X =
360,310,263,358,631,112,471,573,266,328,279,387
421,321,473,466,64,445,390,528,344,416,515,670
618,486,400,435,179,538,581,630,663,321,227,784
376,274,349,385,347,90,575,518,681,52,233,521
329,194,820,261,233,738,325,425,404,229,150,515
334,47,581,416,459,435,512,555,487,565,334,701
164,778,447,563,532,640,288,587,280,347,444,818
58,239,116,223,612,77,416,349,127,348,417,257
138,437,168,358,491,135,468,407,347,247,344,443
216,366,119,552,464,230,627,465,573,312,397,305
Rows and columns are counted from 1.
(1, 1)	360
(6, 12)	701
(2, 10)	416
(10, 11)	397
(8, 2)	239
(10, 10)	312
(8, 1)	58
(10, 3)	119
(9, 10)	247
(1, 11)	279
(2, 4)	466
(7, 12)	818
(6, 6)	435
(8, 4)	223
(7, 8)	587
(3, 10)	321
(3, 4)	435
(2, 9)	344
(4, 2)	274
(10, 6)	230
(2, 3)	473
(10, 1)	216
(1, 4)	358
(3, 12)	784
(6, 1)	334
(2, 12)	670
(9, 11)	344
(4, 3)	349
(6, 10)	565
(10, 8)	465
(9, 3)	168
(2, 2)	321

m =
[[-10  -8   0  11  -7  18  -6   0  -8  -4   5 -10   9  -6   0]
 [  0  -4   4   7  -3  -6  -3 -11   4 -10   5  -5 -10 -10   0]
 [ 12  12  13  10   7 -13  17  -2   3 -10   9   0  -5  -9  -6]
 [  5   0   1 -17   0   6   7   2   0   2  10 -11  -1   0   0]
 [-13   3 -15   0  -7  -2   1  -1  -1   6 -11   7   8  -4   0]
 [  2  -2  -2   5  -9   5  14  -5  -1  -4 -10   0   5  -5   1]
 [  5  -5  -7  -7  -4  -7 -10  -4  -1   1  -5   1  -3 -12  16]
 [ 52 -29  -5  77 -42 -13 -36  -3  64  -9  40   2  29  44  66]
 [ 14  -2  19   8  13  11   0  32   5  -1   2 -15   0  -4 -10]
 [  2   4  -7  -5  -2  -8  -2   1   7  -4   1   0  11  -2   5]
 [  5 -11  -6  -3  -5  -6   2   8  -1   3  -5   2   1   2 -12]
 [  0   4   9   3   9   2   8  -1   7  -7   2   2   0   7  -3]
 [ -2  -3   3  10  -4  -5   1   2   5  -6  -1   4  -6   5 -10]
 [ -7   5   2 -15   2   2   0   1   0  -6   0   1  -3  -9  -5]]
Rows and columns are counted from 1.
row 1 col 1 = -10
row 5 col 9 = -1
row 2 col 5 = -3
row 5 col 1 = -13
row 2 col 13 = -10
row 11 col 14 = 2
row 11 col 12 = 2
row 7 col 4 = -7
row 7 col 10 = 1
row 14 col 4 = -15
row 9 col 11 = 2
row 1 col 11 = 5
row 14 col 3 = 2
row 6 col 8 = -5
row 2 col 7 = -3
row 2 col 12 = -5
row 12 col 6 = 2
row 13 col 14 = 5
row 11 col 4 = -3
row 3 col 11 = 9
row 4 col 11 = 10
row 8 col 11 = 40
row 3 col 8 = -2
row 11 col 1 = 5
row 3 col 15 = -6
row 2 col 10 = -10
row 3 col 13 = -5
row 1 col 6 = 18
row 12 col 5 = 9
row 13 col 1 = -2
row 7 col 13 = -3
row 10 col 8 = 1
row 7 col 3 = -7
row 13 col 13 = -6
row 2 col 8 = -11
row 11 col 11 = -5

M =
[[ 12  -2   6   8   3 -11  -1   6   0  -6  -3  11   3  41  78   2]
 [ -9   1  -4   5   2   7   5   5  12  60  59   4   3  11  12  -4]
 [ 11   6  -2   3  -4  27  75  12   1  -3  -6   4  -1   4   1  -6]
 [  7   2  -2   4  -3   3   9  59  49  -7  -1  -8   3   4  -9  -6]
 [  1   4  -4  10  -7   5  -4  11   4 -11  -2   5  55  62   2   1]
 [  4  -1  -6   1  53  59  10  -9   3 -12  -1   4   3   0   2  -7]
 [-15   6   1  -2   6   2   4  11   4  21  74  40  -2   1   2   2]
 [  1   3  -2  10  -7   5  -4   8   3 -11  -4   3  54  65   2   0]
 [ 15   6  -6  -4   5  -9  -1   5   4 -13   2   6  -4   7  67  52]
 [ -2   3  -1   2  -5   7   4   8   2  -1   5  46  57  11  -7   5]
 [ 68   6   1  -8  -1 -11  -7  -2  -7  -7   5   2  -2  -5   5  42]
 [ -1   5  -7   9  -6   5  -5   9   1 -13  -3   1  54  64   0   1]
 [ 67  43   1  -7   0 -13  -2  -6 -11 -10   0   4   7  -5  -4  20]
 [ 10   0 -11   5  -2   4   5  54  55  -9   0  -7   4   4  -8  -6]
 [  1  17  -5  75  36  -9   8   4  -1   3  -5   8  17   6  -1  10]]
Indices start at 1.
row 1 col 1	12
row 15 col 6	-9
row 13 col 2	43
row 10 col 4	2
row 5 col 4	10
row 4 col 8	59
row 4 col 11	-1
row 11 col 14	-5
row 1 col 16	2
row 5 col 9	4
row 6 col 11	-1
row 3 col 7	75
row 9 col 7	-1
row 5 col 13	55
row 15 col 7	8
row 13 col 11	0
row 11 col 15	5
row 7 col 11	74
row 2 col 8	5
row 10 col 16	5
row 7 col 4	-2
row 3 col 13	-1
row 1 col 8	6
row 13 col 1	67
row 6 col 1	4
row 6 col 7	10
row 5 col 15	2
row 15 col 5	36
row 7 col 9	4
row 3 col 3	-2
row 4 col 12	-8
row 9 col 5	5
row 12 col 8	9
row 8 col 9	3
row 14 col 10	-9
row 6 col 3	-6
row 7 col 1	-15

B =
[[29, 36, 20, 12, 6, 2, 30, 38, 35, 38, 29, 45],
 [12, 5, 26, -7, 19, 15, 13, 25, 12, 29, 39, 47],
 [44, 31, -26, 36, 47, 29, 35, 15, 48, 40, 40, -10],
 [24, 23, 23, 6, 10, 7, 24, 34, 27, 35, 34, 46],
 [35, 12, 23, 12, 3, 6, 29, 42, 39, 48, 43, 47]]
Indices start at 1.
(1, 1)	29
(5, 3)	23
(5, 6)	6
(2, 3)	26
(5, 8)	42
(3, 6)	29
(5, 12)	47
(3, 10)	40
(3, 4)	36
(5, 2)	12
(1, 6)	2
(2, 10)	29
(2, 6)	15
(1, 5)	6
(1, 4)	12
(4, 8)	34
(4, 6)	7
(2, 9)	12
(5, 5)	3
(1, 10)	38
(3, 7)	35
(3, 8)	15
(5, 11)	43
(3, 9)	48

grid =
[[ 31   1 -24   4 -31  -2  -5  14  20  72  19 -15  36   7 -24  -4]
 [  4  -4   3   7  -6 -10  -2   6   1   4  -8  -1   9   7   3  -3]
 [  5   1   3  -3  10   1 -10  -3   7   4   4   0  -7   8   3   2]
 [  0   0  -1  -1   0   0  -1   1  -1  -1   0   1   0  -2  -1   1]
 [  9  -8   8  17 -14 -22  -4  12   4   8 -17  -2  19  15   8  -7]
 [  0   1  -2  -1   0  -1  -1   0  -1  -1   0   0  -1   0  -2   0]
 [  1  12   8   0  -5 -13 -18  -5   2   8  15  13   2   3   8  -7]
 [ 13   2   7 -10  27   4 -26  -8  18  11  10   0 -17  23   7   6]
 [ -3  10 -33 -43   3  -8 -17  31 -23 -28  -5  29   1 -66 -33  47]]
Rows and columns are counted from 1.
(1, 1) -> 31
(1, 2) -> 1
(2, 11) -> -8
(4, 4) -> -1
(3, 10) -> 4
(7, 12) -> 13
(1, 5) -> -31
(9, 16) -> 47
(3, 12) -> 0
(7, 4) -> 0
(2, 6) -> -10
(8, 7) -> -26
(3, 14) -> 8
(3, 1) -> 5
(5, 6) -> -22
(7, 8) -> -5
(2, 12) -> -1
(9, 15) -> -33
(9, 3) -> -33
(3, 2) -> 1
(8, 2) -> 2
(5, 16) -> -7
(9, 14) -> -66
(6, 1) -> 0
(2, 10) -> 4
(9, 7) -> -17
(1, 6) -> -2
(6, 13) -> -1
(5, 14) -> 15
(2, 4) -> 7
(5, 9) -> 4
(5, 8) -> 12
(1, 9) -> 20
(5, 5) -> -14
(7, 14) -> 3
(9, 2) -> 10
(3, 6) -> 1

x =
[[ -5 -15   5  17 -12 -17]
 [  3  13   9 -12  29   5]
 [ 15  12 -10 -15   3 -21]
 [ -5 -15   1 -13  86 -11]
 [  3   7  -2   4  22   2]
 [ -8  36   9   2 -48  24]
 [ -6  41   5  -2   6   5]
 [-11  12   3  13  20 -10]
 [ -4   5   8  13  32  -4]]
Rows and columns are counted from 1.
(1, 1): -5
(6, 1): -8
(8, 3): 3
(3, 3): -10
(1, 4): 17
(2, 3): 9
(2, 5): 29
(4, 1): -5
(1, 3): 5
(9, 4): 13
(9, 3): 8
(2, 4): -12
(6, 5): -48
(1, 5): -12
(4, 6): -11
(9, 6): -4
(7, 1): -6
(7, 5): 6
(5, 4): 4
(5, 1): 3
(2, 1): 3
